Below is a small trained network, with its code and all its weights. Each question gives an input and a class and asks what happens when units are switched off, that is, made to give their printed mean instead of their output.

import numpy as np


def w(rows, s, z=0):
    codes = np.array(rows[::2]) - 128.0
    scale = np.full(codes.shape[1], s)
    scale[-1] = z or s
    return codes * scale


def norm(h):
    return h / np.sqrt((h * h).mean(-1, keepdims=True) + 1e-5)


def f(y):
    return y / 2 * (1 + np.tanh(0.7978845608 * (y + 0.044715 * y**3)))


def log_softmax(a):
    a = a - a.max(-1, keepdims=True)
    return a - np.log(np.exp(a).sum(-1, keepdims=True))


def net(x, mask):
    res = np.array(x, float).reshape(1, 4) / 4 @ E
    u = 0
    for l in range(2):
        y = f(norm(res) @ A[l][:, :-1].T + A[l][:, -1])
        res = res + np.where(mask[u : u + 6], y, B[l][:, -1]) @ B[l][:, :-1]
        u += 6
    return log_softmax(norm(res)[-1] @ U[:, :-1].T + U[:, -1])


A, B = {}, {}
E = w([
[160,40,97,151,229,67,98,110],'x0',
[98,114,133,64,88,115,152,120],'x1',
[180,108,125,104,113,160,218,98],'x2',
[76,119,201,3,158,45,158,136],'x3',
],0.0033)
A[0] = w([
[18,79,120,159,180,84,81,109,2],'L0N1',
[159,78,131,144,198,52,83,89,46],'L0N2',
[90,135,141,76,191,87,79,192,31],'L0N3',
[219,183,112,254,161,100,61,160,204],'L0N4',
[196,109,93,173,197,144,160,111,173],'L0N5',
[159,49,103,15,210,95,77,139,95],'L0N6',
],0.0044,0.0015)
B[0] = w([
[204,109,160,160,140,107,98,154,162],'L0N1',
[67,101,195,147,143,197,161,115,182],'L0N2',
[135,105,121,132,103,254,134,198,175],'L0N3',
[113,135,63,109,113,82,121,117,253],'L0N4',
[66,172,94,176,158,99,85,115,183],'L0N5',
[74,137,146,125,114,142,138,188,218],'L0N6',
],0.0061,0.0033)
A[1] = w([
[152,104,105,236,205,156,182,66,253],'L1N1',
[90,211,173,29,115,68,253,155,220],'L1N2',
[139,178,101,125,45,228,125,127,174],'L1N3',
[137,173,99,64,135,123,149,51,11],'L1N4',
[162,182,14,136,135,149,43,114,15],'L1N5',
[123,80,201,99,154,141,145,135,18],'L1N6',
],0.0052,0.0012)
B[1] = w([
[37,208,135,89,116,102,77,149,181],'L1N1',
[129,158,53,169,134,107,150,72,254],'L1N2',
[37,99,133,116,228,67,73,146,200],'L1N3',
[253,154,207,98,106,135,190,209,135],'L1N4',
[209,54,125,121,107,221,12,160,207],'L1N5',
[141,110,171,183,155,160,26,178,157],'L1N6',
],0.0053,0.005)
U = w([
[129,116,55,160,111,164,2,151,199],'0',
[15,177,79,105,158,90,129,125,173],'1',
[201,113,176,136,89,110,126,115,9],'2',
[204,122,164,132,102,137,129,113,3],'3',
[192,174,68,116,86,88,204,62,171],'4',
[117,47,216,114,156,167,135,223,117],'5',
],0.0097,0.0042)

Each question gives the input, the list of numbers given to net, and the class t.
The units are the neurons (one row each of A and B). Each row of codes is followed by its name. A weight is (code - 128) times the scale printed after its matrix; where a second scale follows, it is the last column's (A, B and U).
mask holds one flag per neuron, layer by layer. A switched-off neuron (its flag False) gives its mean, the last column of its row in B, instead of its output. The means were averaged over made-up inputs and are rounded, as every weight is.
A unit's drop is (log p(t) with every unit on - log p(t) with that unit switched off) / (log p(t) with every unit on - log p(t) with every unit switched off).
The circuit of an input: a set's keep is (log p(t) with only the set's units on - log p(t) with every unit switched off) / (log p(t) with every unit on - log p(t) with every unit switched off). Starting from all 12 units, units are removed one at a time, each time the one whose removal leaves the highest keep (on an exact tie, the one counted first), for as long as the keep stays at least 0.8.
units of the circuit, in order: the units of the circuit, biggest drop first
k most important neurons: the k neurons with the biggest drops, biggest first
k most important neurons of layer l: the k neurons of layer l with the biggest drops, biggest first
drop when u is switched off: that unit's drop, to one decimal
input [6,-5,-7,3], class 5: units of the circuit, in order	L0N2; L1N2
input [8,6,7,0], class 1: 2 most important neurons	L0N5; L1N5
input [2,7,5,4], class 4: units of the circuit, in order	L1N2; L1N3
input [5,5,3,1], class 5: most important neuron	L0N4
input [-2,6,-8,4], class 5: units of the circuit, in order	L0N3; L0N4
input [0,5,2,-3], class 1: 2 most important neurons of layer 0	L0N4; L0N1
input [-3,1,2,8], class 4: units of the circuit, in order	L1N2; L1N3
input [8,-7,1,3], class 1: 4 most important neurons	L0N5; L1N5; L1N1; L0N4
input [2,-2,-7,2], class 5: 2 most important neurons	L1N2; L0N2
input [4,2,8,1], class 1: 2 most important neurons of layer 1	L1N1; L1N6
input [-8,-7,2,-1], class 1: 2 most important neurons of layer 1	L1N3; L1N6
input [8,-8,-5,8], class 5: drop when L1N2 is switched off	0.1
input [-5,-4,8,7], class 4: drop when L1N2 is switched off	0.2
input [3,3,3,-2], class 1: drop when L1N3 is switched off	0.0
input [-6,-1,2,7], class 4: most important neuron	L1N2
